Below are the code and all the weights of a small trained network. Each question names an input and a class and asks about switching units off, where a switched-off unit gives its printed mean instead of its output.

import numpy as np


def w(rows, s, z=0):
    codes = np.array(rows[::2]) - 128.0
    scale = np.full(codes.shape[1], s)
    scale[-1] = z or s
    return codes * scale


def f(y):
    return np.maximum(y, 0)


def log_softmax(a):
    a = a - a.max(-1, keepdims=True)
    return a - np.log(np.exp(a).sum(-1, keepdims=True))


def net(x, mask):
    res = np.array(x, float).reshape(1, 6) / 4 @ E
    y = f(res @ A[0][:, :-1].T + A[0][:, -1])
    res = res + np.where(mask, y, B[0][:, -1]) @ B[0][:, :-1]
    return log_softmax(res[-1] @ U[:, :-1].T + U[:, -1])


A, B = {}, {}
E = w([
[66,190,27,40,129],'x0',
[143,71,111,178,215],'x1',
[92,65,148,39,139],'x2',
[140,88,162,85,92],'x3',
[254,81,117,60,129],'x4',
[78,141,161,111,97],'x5',
],0.0077)
A[0] = w([
[121,202,88,222,147,152],'N1',
[242,105,133,112,95,166],'N2',
[178,222,62,122,103,207],'N3',
[125,180,144,49,83,119],'N4',
[222,141,205,200,101,221],'N5',
[104,134,218,187,131,182],'N6',
[174,69,138,78,191,52],'N7',
[118,137,95,170,254,252],'N8',
],0.0081,0.0022)
B[0] = w([
[119,150,138,199,197,229],'N1',
[148,164,167,81,149,228],'N2',
[218,139,141,149,166,205],'N3',
[139,179,154,118,168,185],'N4',
[53,129,152,84,90,254],'N5',
[57,10,152,161,59,212],'N6',
[133,123,127,140,173,191],'N7',
[106,23,168,254,122,240],'N8',
],0.0087,0.0069)
U = w([
[179,167,166,6,110,171],'0',
[238,184,75,203,173,2],'1',
[107,81,140,172,64,168],'2',
],0.011,0.00089)

Each question gives the input, the list of numbers given to net, and the class t.
The units are the neurons (one row each of A and B). Each row of codes is followed by its name. A weight is (code - 128) times the scale printed after its matrix; where a second scale follows, it is the last column's (A, B and U).
mask holds one flag per neuron, in row order. A switched-off neuron (its flag False) gives its mean, the last column of its row in B, instead of its output. The means were averaged over made-up inputs and are rounded, as every weight is.
A unit's drop is (log p(t) with every unit on - log p(t) with that unit switched off) / (log p(t) with every unit on - log p(t) with every unit switched off).
The circuit of an input: a set's keep is (log p(t) with only the set's units on - log p(t) with every unit switched off) / (log p(t) with every unit on - log p(t) with every unit switched off). Starting from all 8 units, units are removed one at a time, each time the one whose removal leaves the highest keep (on an exact tie, the one counted first), for as long as the keep stays at least 0.8.
circuit, biggest first: the units of the circuit, biggest drop first
top k neurons: the k neurons with the biggest drops, biggest first
drop when u is switched off: that unit's drop, to one decimal
input [0,-5,-6,0,0,0], class 1: top neuron : N3
input [7,-6,8,-8,-7,-2], class 0: circuit, biggest first : N8; N6
input [2,-2,-8,-3,-8,1], class 1: top 2 neurons : N1; N3
input [3,0,3,7,-6,2], class 0: top 2 neurons : N8; N6
input [1,-2,3,-7,-2,-4], class 1: top 2 neurons : N6; N5
input [3,2,-4,3,3,3], class 0: top 3 neurons : N8; N1; N7
input [5,0,-7,-3,-8,1], class 1: top 2 neurons : N1; N3
input [-6,-4,-4,7,4,-3], class 0: top 2 neurons : N2; N8
input [4,-8,-7,0,3,2], class 1: top 2 neurons : N3; N5
input [-8,1,-4,2,3,-7], class 2: top 2 neurons : N5; N6
input [5,-4,5,0,-6,5], class 0: drop when N3 is switched off : 0.0
input [0,-7,-2,-5,-4,-3], class 1: drop when N1 is switched off : 0.1
input [-5,8,-7,7,5,1], class 2: drop when N5 is switched off : 0.3
input [1,2,-5,8,8,-3], class 0: top neuron : N2
